Below is a small trained network, with its code and all its weights. Each question gives an input and a target symbol and asks what happens when units are switched off, that is, made to give their printed mean instead of their output.

import numpy as np


def w(rows, s, z=0):
    codes = np.array(rows[::2]) - 128.0
    scale = np.full(codes.shape[1], s)
    scale[-1] = z or s
    return codes * scale


def norm(h):
    return h / np.sqrt((h * h).mean(-1, keepdims=True) + 1e-5)


def f(y):
    return np.maximum(y, 0)


def softmax(a):
    e = np.exp(a - a.max(-1, keepdims=True))
    return e / e.sum(-1, keepdims=True)


def log_softmax(a):
    a = a - a.max(-1, keepdims=True)
    return a - np.log(np.exp(a).sum(-1, keepdims=True))


def net(x, mask):
    ids = ['ΨΩαβεζηλξπστφ'.index(c) for c in x.split()]
    T = len(ids)
    res = E[ids] + P[:T]
    u = 0
    for l in range(2):
        r = norm(res)
        for j in range(3):
            rows = slice(2 * j, 2 * j + 2)
            q, k, v = (r @ M[l][rows].T for M in (Q, K, V))
            z = softmax(np.where(np.tri(T) > 0, q @ k.T / 2**0.5, -1e9)) @ v
            o = O[l][rows]
            res = res + np.where(mask[u + j], z, o[:, -1]) @ o[:, :-1]
        u += 3
        y = f(norm(res) @ A[l][:, :-1].T + A[l][:, -1])
        res = res + np.where(mask[u : u + 4], y, B[l][:, -1]) @ B[l][:, :-1]
        u += 4
    return log_softmax(norm(res)[-1] @ U[:, :-1].T + U[:, -1])


Q, K, V, O, A, B = {}, {}, {}, {}, {}, {}
E = w([
[155,159,143,115,154,117,132,127,110,128,161,55],'Ψ',
[135,94,119,178,111,91,137,146,186,123,118,126],'Ω',
[122,162,116,130,126,138,141,133,108,100,83,69],'α',
[192,142,76,129,94,117,120,103,122,147,119,72],'β',
[142,118,102,125,104,101,165,127,150,133,129,61],'ε',
[166,190,126,110,123,115,93,119,182,111,123,99],'ζ',
[139,164,94,104,125,82,119,172,169,140,119,67],'η',
[161,87,5,84,114,90,142,89,130,106,145,105],'λ',
[142,108,81,131,117,134,96,96,191,86,171,97],'ξ',
[146,100,76,149,94,64,85,164,155,111,123,71],'π',
[203,141,81,102,80,81,131,162,115,84,156,65],'σ',
[131,128,114,96,59,94,104,125,152,108,124,129],'τ',
[150,111,88,90,96,132,119,138,157,123,117,51],'φ',
],0.0021)
P = w([
[118,125,184,167,145,136,131,116,93,166,108,176],'0',
[199,227,66,236,89,141,205,103,254,132,140,7],'1',
[106,108,87,81,205,94,101,123,125,115,106,93],'2',
[103,122,152,147,133,176,127,155,95,147,153,184],'3',
[142,199,139,158,43,147,197,78,214,122,156,64],'4',
[121,105,110,92,172,90,93,119,115,130,120,91],'5',
],0.0028)
Q[0] = w([
[98,104,129,119,168,162,76,252,32,183,161,202],'0.h0',
[102,15,137,51,184,69,53,109,115,158,38,96],'0.h0',
[64,49,133,100,196,99,91,173,35,150,108,167],'0.h1',
[186,127,129,105,41,203,118,119,150,128,254,132],'0.h1',
[150,79,97,62,186,45,49,65,134,127,79,141],'0.h2',
[145,75,150,78,200,98,56,136,53,107,89,215],'0.h2',
],0.0038)
K[0] = w([
[189,156,164,136,109,54,188,41,145,190,60,143],'0.h0',
[182,88,72,111,129,42,86,105,200,107,153,11],'0.h0',
[115,152,116,162,136,52,128,90,224,127,74,42],'0.h1',
[119,155,120,169,67,252,192,190,138,205,184,190],'0.h1',
[141,171,92,101,132,115,164,99,149,173,45,3],'0.h2',
[144,154,165,181,138,67,160,29,173,143,64,74],'0.h2',
],0.0043)
V[0] = w([
[93,48,185,37,89,203,3,106,150,138,89,122],'0.h0',
[37,222,118,85,122,135,156,90,70,93,47,171],'0.h0',
[185,214,200,171,100,99,169,146,171,118,239,109],'0.h1',
[32,155,72,102,250,161,148,146,101,100,124,85],'0.h1',
[104,165,148,110,152,203,169,179,192,197,60,90],'0.h2',
[28,68,137,225,175,210,71,44,200,127,168,139],'0.h2',
],0.002)
O[0] = w([
[63,103,81,168,210,152,144,138,134,96,95,112,135],'0.h0',
[71,111,79,112,60,130,135,85,151,226,120,64,38],'0.h0',
[147,102,64,18,118,147,116,129,170,161,109,169,104],'0.h1',
[215,104,182,196,93,75,102,144,147,189,136,86,95],'0.h1',
[129,163,98,194,159,117,142,156,135,75,254,129,255],'0.h2',
[142,173,94,66,91,64,160,167,42,123,110,108,103],'0.h2',
],0.0025,0.0015)
A[0] = w([
[94,48,102,145,129,6,138,116,126,144,58,126,110],'0.n0',
[88,100,156,170,181,182,98,171,105,70,142,121,90],'0.n1',
[144,41,169,97,179,87,207,54,113,162,156,110,2],'0.n2',
[95,80,32,163,20,96,91,146,170,73,153,130,84],'0.n3',
],0.0022,0.00081)
B[0] = w([
[125,148,46,203,72,195,50,96,201,174,244,52,217],'0.n0',
[105,65,186,47,170,152,167,56,81,141,131,153,220],'0.n1',
[2,65,76,133,62,26,82,61,153,120,150,66,160],'0.n2',
[112,229,199,112,233,186,144,91,90,111,125,50,252],'0.n3',
],0.0019,0.0013)
Q[1] = w([
[86,73,108,124,121,200,163,195,62,150,215,173],'1.h0',
[65,86,114,135,157,55,44,127,103,213,118,136],'1.h0',
[119,131,153,127,119,25,136,82,211,95,77,63],'1.h1',
[158,234,115,142,86,228,189,100,174,98,142,119],'1.h1',
[211,218,83,195,98,75,200,23,253,51,93,24],'1.h2',
[123,164,153,108,99,155,217,142,137,100,151,143],'1.h2',
],0.0044)
K[1] = w([
[39,150,189,171,92,108,188,70,74,164,57,157],'1.h0',
[169,179,119,195,104,46,134,78,206,110,50,40],'1.h0',
[199,98,79,84,134,215,128,252,142,87,216,74],'1.h1',
[127,174,194,143,126,231,126,193,86,171,128,243],'1.h1',
[143,89,126,67,99,143,191,150,110,93,198,59],'1.h2',
[92,98,175,17,85,203,191,114,99,157,132,174],'1.h2',
],0.0042)
V[1] = w([
[130,131,94,185,88,101,251,131,201,91,98,158],'1.h0',
[115,158,119,118,136,123,201,58,77,169,156,155],'1.h0',
[203,117,121,175,109,206,143,91,72,137,87,109],'1.h1',
[65,60,190,147,85,59,130,160,66,141,149,101],'1.h1',
[143,168,129,149,167,65,220,121,204,121,161,55],'1.h2',
[199,179,127,84,119,177,112,6,155,68,80,124],'1.h2',
],0.003)
O[1] = w([
[144,90,208,40,91,131,174,44,123,105,177,60,101],'1.h0',
[120,109,166,61,177,144,33,187,38,135,129,126,173],'1.h0',
[53,94,73,103,146,98,3,89,121,107,180,148,131],'1.h1',
[90,142,167,113,174,51,192,159,212,135,152,119,108],'1.h1',
[59,140,160,96,91,156,128,146,94,153,81,240,252],'1.h2',
[93,96,251,156,139,33,138,176,164,140,132,149,157],'1.h2',
],0.0028,0.0031)
A[1] = w([
[173,73,131,154,193,58,53,67,139,159,163,148,125],'1.n0',
[163,242,117,101,90,111,170,157,239,225,89,61,7],'1.n1',
[84,59,76,75,210,170,125,204,83,203,59,31,74],'1.n2',
[144,79,143,122,219,156,102,217,112,101,138,253,125],'1.n3',
],0.0023,0.0018)
B[1] = w([
[161,151,127,106,128,198,232,174,120,132,139,160,202],'1.n0',
[131,3,123,120,198,113,89,109,47,117,150,179,254],'1.n1',
[183,117,147,109,97,132,101,97,240,88,73,152,246],'1.n2',
[87,103,116,175,100,74,188,60,120,124,106,75,228],'1.n3',
],0.0032,0.002)
U = w([
[161,44,122,134,212,90,22,187,74,135,195,186,184],'Ψ',
[123,180,241,17,159,81,205,181,125,141,137,135,162],'Ω',
[67,77,102,147,59,59,145,79,156,219,205,53,116],'α',
[8,227,139,90,110,173,15,120,142,148,174,162,132],'β',
[218,137,76,19,124,177,125,37,68,85,226,85,3],'ε',
[151,163,51,117,73,236,152,169,67,203,78,193,221],'ζ',
[200,81,216,230,86,159,223,150,154,118,200,196,100],'η',
[170,133,252,217,80,135,69,105,40,163,58,46,110],'λ',
[177,122,70,108,76,31,142,197,55,55,38,92,128],'ξ',
[85,201,115,179,151,19,161,184,171,164,55,222,143],'π',
[196,85,134,101,122,169,65,92,253,121,66,138,172],'σ',
[18,65,122,126,191,180,206,43,83,68,69,136,19],'τ',
[136,206,63,212,181,155,135,218,163,81,183,39,185],'φ',
],0.0053,0.0018)

Each question gives the input, a string of symbols that net reads in full, and the target symbol t.
The units are the heads (2 rows each of Q, K, V and O) and the neurons (one row each of A and B). Each row of codes is followed by its name. A weight is (code - 128) times the scale printed after its matrix; where a second scale follows, it is the last column's (O, A, B and U).
mask holds one flag per unit, layer by layer, with each layer's heads first. A switched-off unit (its flag False) gives its mean, the last column of its rows in O or B, instead of its output. The means were averaged over made-up inputs and are rounded, as every weight is.
A unit's drop is (log p(t) with every unit on - log p(t) with that unit switched off) / (log p(t) with every unit on - log p(t) with every unit switched off).
The circuit of an input: a set's keep is (log p(t) with only the set's units on - log p(t) with every unit switched off) / (log p(t) with every unit on - log p(t) with every unit switched off). Starting from the 12 units with the biggest drops (on a tie, the unit counted first), units are removed one at a time, each time the one whose removal leaves the highest keep (on an exact tie, the one counted first), for as long as the keep stays at least 0.8.
circuit, biggest first: the units of the circuit, biggest drop first
most important unit: the unit with the biggest drop
top k neurons: the k neurons with the biggest drops, biggest first
top k neurons in layer l: the k neurons of layer l with the biggest drops, biggest first
heads that matter: for each layer, one digit per head in row order, 1 if its drop is at least 0.15 and else 0, layers parted by /
drop of u: that unit's drop, to one decimal
input φ φ Ω τ, target τ: most important unit -> 1.n3
input ε φ Ψ, target Ω: heads that matter -> 110 / 101
input η φ λ, target ε: top 3 neurons -> [0.n0; 1.n0; 1.n1]
input α τ ζ, target π: circuit, biggest first -> [1.h2; 1.h0; 0.h1]
input α λ φ Ψ, target β: circuit, biggest first -> [1.h1; 1.n1]
input τ ε τ, target β: top 3 neurons -> [0.n0; 1.n1; 1.n3]
input η ε φ Ψ η ε, target α: circuit, biggest first -> [1.h0; 0.h1; 0.n0]
input φ φ ε φ β ζ, target π: circuit, biggest first -> [1.h2; 1.h0; 0.h1; 1.n1]
input σ β α π, target η: circuit, biggest first -> [1.h2; 0.h2; 1.n0; 1.h0]
input β φ ξ, target τ: top 2 neurons in layer 1 -> [1.n3; 1.n0]
input η ξ η Ψ η Ψ, target Ω: top 2 neurons in layer 0 -> [0.n2; 0.n0]
input β φ φ Ψ φ, target Ψ: heads that matter -> 000 / 100
input φ η φ ε, target τ: top 2 neurons -> [1.n3; 0.n1]
input τ η ε ε, target σ: most important unit -> 1.n2
input φ τ η ε α, target ε: heads that matter -> 000 / 001
input Ψ λ φ ε φ π, target φ: top 2 neurons -> [0.n0; 1.n1]
input β φ η σ ξ, target σ: heads that matter -> 011 / 001
input φ φ Ψ η ε, target η: top 2 neurons -> [1.n1; 0.n1]
input φ φ Ω α σ, target α: top 2 neurons -> [1.n1; 1.n0]
input η φ Ψ η, target ζ: most important unit -> 1.h2
input τ φ σ σ, target σ: heads that matter -> 101 / 001
input ε α λ, target ε: heads that matter -> 010 / 110
input φ ξ φ ε φ, target ε: heads that matter -> 000 / 001
input Ψ η η ζ ε α, target λ: heads that matter -> 010 / 000
input φ η τ Ψ ξ, target Ψ: heads that matter -> 010 / 100
input φ ε Ψ β, target τ: heads that matter -> 000 / 000
input φ ξ σ φ, target τ: most important unit -> 1.n3
input Ψ η φ φ, target π: heads that matter -> 000 / 110
input η β τ, target β: top 2 neurons -> [0.n0; 1.n1]
input Ω φ λ Ω ε, target Ω: drop of 1.h2 -> 0.1
